Below is a small trained network, with its code and all its weights. Each question gives an input and a target symbol and asks what happens when units are switched off, that is, made to give their printed mean instead of their output.

import numpy as np


def w(rows, s, z=0):
    codes = np.array(rows[::2]) - 128.0
    scale = np.full(codes.shape[1], s)
    scale[-1] = z or s
    return codes * scale


def norm(h):
    return h / np.sqrt((h * h).mean(-1, keepdims=True) + 1e-5)


def softmax(a):
    e = np.exp(a - a.max(-1, keepdims=True))
    return e / e.sum(-1, keepdims=True)


def log_softmax(a):
    a = a - a.max(-1, keepdims=True)
    return a - np.log(np.exp(a).sum(-1, keepdims=True))


def net(x, mask):
    ids = ['Γαδζημξπτψω'.index(c) for c in x.split()]
    T = len(ids)
    res = E[ids] + P[:T]
    u = 0
    for l in range(3):
        r = norm(res)
        for j in range(3):
            rows = slice(4 * j, 4 * j + 4)
            q, k, v = (r @ M[l][rows].T for M in (Q, K, V))
            z = softmax(np.where(np.tri(T) > 0, q @ k.T / 4**0.5, -1e9)) @ v
            o = O[l][rows]
            res = res + np.where(mask[u + j], z, o[:, -1]) @ o[:, :-1]
        u += 3
    return log_softmax(norm(res)[-1] @ U[:, :-1].T + U[:, -1])


Q, K, V, O = {}, {}, {}, {}
E = w([
[77,191,32],'Γ',
[114,150,1],'α',
[153,81,224],'δ',
[171,58,202],'ζ',
[160,69,221],'η',
[173,61,204],'μ',
[199,40,106],'ξ',
[156,159,127],'π',
[119,109,238],'τ',
[47,217,110],'ψ',
[76,194,38],'ω',
],0.023)
P = w([
[128,139,116],'0',
[120,104,135],'1',
[159,144,148],'2',
[100,96,134],'3',
[176,163,145],'4',
[67,61,128],'5',
[200,190,149],'6',
[52,49,130],'7',
[214,204,153],'8',
[38,35,128],'9',
[230,212,153],'10',
[18,12,130],'11',
[251,226,163],'12',
[88,7,134],'13',
],0.014)
Q[0] = w([
[29,39,112],'L0H0',
[254,235,144],'L0H0',
[92,101,124],'L0H0',
[156,152,132],'L0H0',
[134,149,119],'L0H1',
[127,144,114],'L0H1',
[143,98,160],'L0H1',
[133,73,173],'L0H1',
[159,131,154],'L0H2',
[172,125,151],'L0H2',
[161,98,139],'L0H2',
[148,110,138],'L0H2',
],0.094)
K[0] = w([
[237,221,144],'L0H0',
[3,11,111],'L0H0',
[163,166,130],'L0H0',
[102,105,124],'L0H0',
[156,135,147],'L0H1',
[140,129,135],'L0H1',
[66,138,57],'L0H1',
[47,126,57],'L0H1',
[180,161,150],'L0H2',
[197,190,141],'L0H2',
[191,214,137],'L0H2',
[165,176,138],'L0H2',
],0.049)
V[0] = w([
[177,53,200],'L0H0',
[219,43,95],'L0H0',
[160,79,253],'L0H0',
[182,81,177],'L0H0',
[196,138,192],'L0H1',
[133,132,121],'L0H1',
[106,120,131],'L0H1',
[121,127,127],'L0H1',
[112,105,108],'L0H2',
[160,142,116],'L0H2',
[204,199,142],'L0H2',
[190,188,121],'L0H2',
],0.038)
O[0] = w([
[24,123,163,232],'L0H0',
[79,224,145,179],'L0H0',
[2,72,154,255],'L0H0',
[49,137,139,209],'L0H0',
[132,101,204,39],'L0H1',
[120,134,131,135],'L0H1',
[139,123,107,130],'L0H1',
[130,128,118,131],'L0H1',
[148,150,88,91],'L0H2',
[133,134,149,156],'L0H2',
[117,95,232,238],'L0H2',
[151,111,195,208],'L0H2',
],0.047,0.0087)
Q[1] = w([
[157,127,188],'L1H0',
[148,114,253],'L1H0',
[142,127,171],'L1H0',
[152,116,242],'L1H0',
[144,144,145],'L1H1',
[106,114,112],'L1H1',
[135,120,116],'L1H1',
[153,129,127],'L1H1',
[134,173,181],'L1H2',
[135,169,121],'L1H2',
[123,76,93],'L1H2',
[144,110,154],'L1H2',
],0.04)
K[1] = w([
[106,81,40],'L1H0',
[111,117,10],'L1H0',
[119,112,86],'L1H0',
[106,102,2],'L1H0',
[144,155,161],'L1H1',
[109,100,86],'L1H1',
[124,118,130],'L1H1',
[140,140,166],'L1H1',
[130,133,196],'L1H2',
[140,96,121],'L1H2',
[124,140,81],'L1H2',
[137,157,159],'L1H2',
],0.042)
V[1] = w([
[140,117,166],'L1H0',
[104,148,22],'L1H0',
[89,178,59],'L1H0',
[146,112,214],'L1H0',
[154,3,212],'L1H1',
[114,132,91],'L1H1',
[148,102,185],'L1H1',
[132,60,147],'L1H1',
[141,109,142],'L1H2',
[96,155,77],'L1H2',
[140,90,131],'L1H2',
[104,75,52],'L1H2',
],0.045)
O[1] = w([
[141,136,98,91],'L1H0',
[89,111,205,201],'L1H0',
[131,108,190,253],'L1H0',
[159,141,65,72],'L1H0',
[2,143,157,191],'L1H1',
[149,142,134,136],'L1H1',
[84,114,125,132],'L1H1',
[75,146,148,169],'L1H1',
[119,111,150,130],'L1H2',
[125,174,86,78],'L1H2',
[109,117,153,107],'L1H2',
[75,173,126,1],'L1H2',
],0.061,0.0029)
Q[2] = w([
[116,189,152],'L2H0',
[145,226,155],'L2H0',
[138,103,145],'L2H0',
[121,193,93],'L2H0',
[56,146,101],'L2H1',
[100,141,123],'L2H1',
[150,98,108],'L2H1',
[91,68,3],'L2H1',
[128,153,122],'L2H2',
[118,132,117],'L2H2',
[80,75,68],'L2H2',
[130,119,135],'L2H2',
],0.028)
K[2] = w([
[150,167,80],'L2H0',
[173,186,118],'L2H0',
[131,80,139],'L2H0',
[131,235,127],'L2H0',
[81,99,158],'L2H1',
[117,132,153],'L2H1',
[122,87,69],'L2H1',
[63,1,8],'L2H1',
[125,183,150],'L2H2',
[123,155,123],'L2H2',
[124,164,64],'L2H2',
[129,100,117],'L2H2',
],0.024)
V[2] = w([
[97,57,96],'L2H0',
[101,159,79],'L2H0',
[61,76,2],'L2H0',
[128,131,105],'L2H0',
[64,191,73],'L2H1',
[45,168,109],'L2H1',
[125,218,67],'L2H1',
[170,12,111],'L2H1',
[53,97,45],'L2H2',
[150,131,201],'L2H2',
[105,126,53],'L2H2',
[93,110,143],'L2H2',
],0.049)
O[2] = w([
[239,133,69,178],'L2H0',
[136,62,126,102],'L2H0',
[245,23,12,108],'L2H0',
[119,95,96,91],'L2H0',
[140,144,13,137],'L2H1',
[213,121,44,243],'L2H1',
[52,202,7,2],'L2H1',
[53,23,255,51],'L2H1',
[227,165,216,138],'L2H2',
[14,114,117,188],'L2H2',
[244,142,141,67],'L2H2',
[87,139,187,202],'L2H2',
],0.041,0.0049)
U = w([
[150,221,156,157],'Γ',
[112,138,111,164],'α',
[111,120,106,143],'δ',
[157,132,133,238],'ζ',
[172,33,123,2],'η',
[110,167,120,182],'μ',
[134,143,126,144],'ξ',
[101,169,115,157],'π',
[108,253,127,38],'τ',
[126,46,89,93],'ψ',
[164,143,136,160],'ω',
],0.034,0.0083)

Each question gives the input, a string of symbols that net reads in full, and the target symbol t.
The units are the heads (4 rows each of Q, K, V and O). Each row of codes is followed by its name. A weight is (code - 128) times the scale printed after its matrix; where a second scale follows, it is the last column's (O and U).
mask holds one flag per head, layer by layer. A switched-off head (its flag False) gives its mean, the last column of its rows in O, instead of its output. The means were averaged over made-up inputs and are rounded, as every weight is.
A unit's drop is (log p(t) with every unit on - log p(t) with that unit switched off) / (log p(t) with every unit on - log p(t) with every unit switched off).
The circuit of an input: a set's keep is (log p(t) with only the set's units on - log p(t) with every unit switched off) / (log p(t) with every unit on - log p(t) with every unit switched off). Starting from all 9 units, units are removed one at a time, each time the one whose removal leaves the highest keep (on an exact tie, the one counted first), for as long as the keep stays at least 0.8.
circuit, biggest first: the units of the circuit, biggest drop first
unit that matters most: the unit with the biggest drop
which heads matter: for each layer, one digit per head in row order, 1 if its drop is at least 0.15 and else 0, layers parted by /
drop of u: that unit's drop, to one decimal
input ω ψ Γ, target η: circuit, biggest first	(L0H0)
input η δ Γ ω τ α, target ψ: circuit, biggest first	(L0H0, L2H0)
input ζ ζ τ ζ τ Γ, target ψ: circuit, biggest first	(L2H0, L0H0)
input η ζ α ζ α ψ ξ τ ψ Γ τ δ, target ψ: circuit, biggest first	(L0H0, L2H0)
input π ψ τ ω ω μ Γ α ω μ, target η: which heads matter	111 / 111 / 100
input ξ ξ ψ α δ ω ψ, target ζ: which heads matter	110 / 000 / 000
input τ ξ τ δ Γ τ η η α τ ψ, target ψ: which heads matter	110 / 000 / 100
input τ τ ψ, target ψ: which heads matter	100 / 100 / 110
input ψ Γ ψ η α δ α ξ Γ, target τ: circuit, biggest first	(L0H0, L2H1)
input ξ δ τ ψ ξ, target η: which heads matter	100 / 000 / 010
input π ξ δ τ α, target η: circuit, biggest first	(L1H0, L2H0)
input π μ π π ζ ω, target η: which heads matter	110 / 111 / 110
input ξ μ ψ τ α α, target Γ: which heads matter	100 / 000 / 100
input Γ η ζ ζ ω τ ω η, target ζ: circuit, biggest first	(L0H0)
input Γ Γ ξ η ω α Γ, target Γ: circuit, biggest first	(L0H0, L2H0)
input ω μ α η τ δ α, target ψ: circuit, biggest first	(L0H0, L2H0, L2H1)
input ψ τ τ μ ξ δ ω η ξ τ τ ξ, target ψ: which heads matter	110 / 000 / 110
input ξ τ π ω, target τ: which heads matter	101 / 000 / 110
input ζ ζ τ ω ω, target ζ: which heads matter	000 / 000 / 000
input τ α Γ α η α ζ ξ ω ω τ ξ ψ α, target η: circuit, biggest first	(L2H1)
input μ ω η Γ τ ξ, target ψ: which heads matter	100 / 000 / 100
input ξ Γ μ α Γ ψ ω, target η: which heads matter	100 / 000 / 000
input η ω ζ τ α ξ ξ, target τ: drop of L0H1	0.1
input α α ω τ η ξ ξ τ α α ζ τ ξ α, target τ: drop of L0H1	0.5
input Γ τ ξ τ τ ζ α τ, target Γ: drop of L2H0	0.1
input π ξ τ Γ α α μ ψ, target η: drop of L2H2	0.1
input π δ τ δ τ α τ ω Γ α δ ζ, target η: unit that matters most	L1H0
